Below is a small trained network, with its code and all its weights. Each question gives an input and a target symbol and asks what happens when units are switched off, that is, made to give their printed mean instead of their output.

import numpy as np


def w(rows, s, z=0):
    codes = np.array(rows[::2]) - 128.0
    scale = np.full(codes.shape[1], s)
    scale[-1] = z or s
    return codes * scale


def f(y):
    return y / 2 * (1 + np.tanh(0.7978845608 * (y + 0.044715 * y**3)))


def softmax(a):
    e = np.exp(a - a.max(-1, keepdims=True))
    return e / e.sum(-1, keepdims=True)


def log_softmax(a):
    a = a - a.max(-1, keepdims=True)
    return a - np.log(np.exp(a).sum(-1, keepdims=True))


def net(x, mask):
    ids = ['γεζθλμ'.index(c) for c in x.split()]
    T = len(ids)
    res = E[ids] + P[:T]
    u = 0
    for l in range(2):
        q, k, v = (res @ M[l].T for M in (Q, K, V))
        z = softmax(np.where(np.tri(T) > 0, q @ k.T / 3**0.5, -1e9)) @ v
        res = res + np.where(mask[u], z, O[l][:, -1]) @ O[l][:, :-1]
        u += 1
        y = f(res @ A[l][:, :-1].T + A[l][:, -1])
        res = res + np.where(mask[u : u + 4], y, B[l][:, -1]) @ B[l][:, :-1]
        u += 4
    return log_softmax(res[-1] @ U[:, :-1].T + U[:, -1])


Q, K, V, O, A, B = {}, {}, {}, {}, {}, {}
E = w([
[126,204,99,152,110,194,129,133,142,61,163,171],'γ',
[169,177,121,154,3,167,106,81,154,160,116,104],'ε',
[110,110,209,127,117,107,144,190,118,100,99,135],'ζ',
[157,85,143,194,155,115,98,145,52,141,51,141],'θ',
[174,85,114,96,119,108,140,116,154,64,122,126],'λ',
[67,99,139,146,110,207,168,112,117,133,91,144],'μ',
],0.02)
P = w([
[154,104,147,114,102,155,46,55,63,125,202,87],'0',
[97,147,52,127,116,75,133,114,188,106,133,97],'1',
[166,134,89,141,125,155,205,173,104,162,154,98],'2',
[135,121,43,123,107,114,140,182,202,74,70,139],'3',
[189,146,183,186,178,89,160,130,138,172,246,115],'4',
[197,63,213,97,140,101,120,167,125,83,125,211],'5',
[94,116,203,132,178,56,105,28,200,111,178,131],'6',
[171,78,168,156,100,142,122,206,163,58,94,115],'7',
[75,95,197,118,178,125,104,42,219,70,64,94],'8',
[148,176,169,237,102,199,158,163,246,191,180,87],'9',
],0.011)
Q[0] = w([
[170,118,116,228,157,111,216,206,159,178,214,76],'L0H0',
[74,136,136,154,184,90,144,30,158,167,159,104],'L0H0',
[137,103,174,72,110,103,71,103,104,183,187,254],'L0H0',
],0.0094)
K[0] = w([
[2,158,102,138,157,42,67,72,136,117,149,36],'L0H0',
[92,90,87,174,63,130,45,192,233,63,19,208],'L0H0',
[115,133,5,113,96,155,160,209,99,119,50,54],'L0H0',
],0.0083)
V[0] = w([
[81,104,117,73,185,95,161,83,111,38,156,112],'L0H0',
[145,184,77,115,86,102,171,73,169,118,185,172],'L0H0',
[82,116,75,131,126,217,170,134,117,253,145,199],'L0H0',
],0.0073)
O[0] = w([
[161,70,140,121,138,156,212,39,44,45,171,94,134],'L0H0',
[138,140,179,95,157,206,123,90,118,135,9,165,6],'L0H0',
[129,89,123,132,148,184,136,149,107,97,133,23,95],'L0H0',
],0.011,0.0018)
A[0] = w([
[100,120,182,139,79,98,152,253,143,118,118,177,200],'L0N0',
[65,124,83,160,169,145,82,223,185,190,207,81,103],'L0N1',
[158,114,179,112,123,111,190,164,195,76,137,181,3],'L0N2',
[151,211,174,139,133,146,151,70,160,68,159,119,119],'L0N3',
],0.0068,0.0057)
B[0] = w([
[130,185,78,162,141,78,147,1,162,154,195,107,254],'L0N0',
[72,173,228,165,112,96,101,104,64,92,35,91,194],'L0N1',
[60,128,204,111,94,137,138,125,82,181,76,119,152],'L0N2',
[193,86,144,144,169,108,100,241,92,156,84,117,186],'L0N3',
],0.0084,0.0059)
Q[1] = w([
[108,143,80,88,127,158,174,72,79,169,95,73],'L1H0',
[106,117,136,173,206,119,206,126,180,96,136,115],'L1H0',
[87,164,122,11,150,127,110,253,60,175,180,173],'L1H0',
],0.0072)
K[1] = w([
[207,178,147,91,181,88,177,177,143,120,169,102],'L1H0',
[146,52,96,171,51,141,94,162,104,94,164,117],'L1H0',
[98,104,138,140,136,80,254,215,213,194,79,132],'L1H0',
],0.0062)
V[1] = w([
[151,136,132,225,236,151,71,115,179,116,144,245],'L1H0',
[90,175,119,255,93,136,98,221,62,97,177,118],'L1H0',
[48,171,202,145,92,98,70,60,188,151,98,150],'L1H0',
],0.0054)
O[1] = w([
[113,135,175,157,5,167,152,218,105,58,172,126,64],'L1H0',
[148,203,131,106,102,157,142,160,114,80,119,138,254],'L1H0',
[127,113,115,124,216,131,129,82,107,87,147,103,162],'L1H0',
],0.013,0.0054)
A[1] = w([
[131,185,112,71,163,153,45,116,172,221,99,74,72],'L1N0',
[90,3,197,154,101,128,99,132,155,232,89,103,57],'L1N1',
[58,110,121,89,193,218,108,147,153,158,166,105,101],'L1N2',
[89,61,122,101,209,93,242,153,107,116,122,240,1],'L1N3',
],0.0054,0.0055)
B[1] = w([
[126,63,118,163,93,140,97,196,78,131,206,116,250],'L1N0',
[190,164,58,91,207,217,128,91,143,5,155,208,219],'L1N1',
[164,166,178,107,61,214,195,189,159,255,179,152,166],'L1N2',
[110,96,103,201,76,142,168,124,154,121,51,49,155],'L1N3',
],0.0083,0.0024)
U = w([
[117,187,203,34,145,155,103,164,175,91,83,209,3],'γ',
[140,70,124,72,126,116,145,122,246,120,183,254,121],'ε',
[134,173,153,31,134,151,59,106,234,232,49,133,171],'ζ',
[71,137,184,103,117,74,139,110,186,151,162,162,36],'θ',
[63,65,155,108,162,182,120,124,211,129,116,71,204],'λ',
[91,71,197,130,85,89,111,132,128,133,45,225,98],'μ',
],0.0041,0.0035)

Each question gives the input, a string of symbols that net reads in full, and the target symbol t.
The units are the heads (3 rows each of Q, K, V and O) and the neurons (one row each of A and B). Each row of codes is followed by its name. A weight is (code - 128) times the scale printed after its matrix; where a second scale follows, it is the last column's (O, A, B and U).
mask holds one flag per unit, layer by layer, with each layer's heads first. A switched-off unit (its flag False) gives its mean, the last column of its rows in O or B, instead of its output. The means were averaged over made-up inputs and are rounded, as every weight is.
A unit's drop is (log p(t) with every unit on - log p(t) with that unit switched off) / (log p(t) with every unit on - log p(t) with every unit switched off).
The circuit of an input: a set's keep is (log p(t) with only the set's units on - log p(t) with every unit switched off) / (log p(t) with every unit on - log p(t) with every unit switched off). Starting from all 10 units, units are removed one at a time, each time the one whose removal leaves the highest keep (on an exact tie, the one counted first), for as long as the keep stays at least 0.8.
units of the circuit, in order: the units of the circuit, biggest drop first
most important unit: the unit with the biggest drop
top k neurons: the k neurons with the biggest drops, biggest first
k most important neurons of layer l: the k neurons of layer l with the biggest drops, biggest first
drop when u is switched off: that unit's drop, to one decimal
input μ λ ε γ ε ζ ε θ, target ζ: units of the circuit, in order : L0H0
input γ ε μ λ μ θ μ, target μ: units of the circuit, in order : L0H0, L1H0, L0N3
input λ λ μ ε, target ε: units of the circuit, in order : L1H0, L0H0, L0N1
input λ λ λ θ γ, target μ: 3 most important neurons of layer 0 : L0N3, L0N0, L0N2
input ζ λ μ ε, target ε: units of the circuit, in order : L0H0, L0N1
input λ μ ζ λ λ θ μ μ λ ζ, target ε: top 4 neurons : L1N1, L0N1, L0N0, L1N3
input ε λ λ λ μ λ, target λ: units of the circuit, in order : L1H0, L0H0, L1N3
input λ λ θ μ μ γ, target θ: top 3 neurons : L0N0, L0N1, L1N1
input θ θ λ λ γ, target γ: units of the circuit, in order : L1H0, L0H0, L0N1
input λ μ γ ε λ λ ζ, target ε: top 3 neurons : L1N1, L0N0, L0N1
input θ γ λ γ λ ε, target γ: top 3 neurons : L0N1, L0N0, L0N3
input μ γ μ μ γ ζ λ ζ, target ζ: units of the circuit, in order : L0H0, L0N0, L1H0
input λ ε λ μ λ ζ μ, target ε: units of the circuit, in order : L1H0, L1N1, L0N1
input λ μ θ ζ λ λ λ θ ε μ, target ε: units of the circuit, in order : L1H0, L1N1, L0H0
input θ μ ε γ μ μ μ μ γ μ, target γ: units of the circuit, in order : L1H0, L0H0
input θ μ λ λ μ μ ε μ μ θ, target γ: top 2 neurons : L0N3, L0N1
input γ λ μ λ, target μ: most important unit : L1H0
input μ ε μ θ θ λ μ ζ, target θ: units of the circuit, in order : L0N0, L0H0
input μ μ γ μ μ θ, target ζ: 2 most important neurons of layer 0 : L0N0, L0N1
input γ λ λ μ ε, target μ: top neuron : L0N3
input ε γ λ μ ε μ γ, target λ: drop when L1N0 is switched off : 0.0
input μ ζ θ ε ζ λ γ, target ζ: drop when L0H0 is switched off : 0.8
input θ λ μ θ γ μ ε λ ε μ, target γ: drop when L0N1 is switched off : 0.1
input λ θ μ μ ζ μ λ θ, target ε: drop when L1N1 is switched off : 0.2
input ε μ μ μ μ λ γ, target λ: 2 most important neurons of layer 0 : L0N3, L0N0
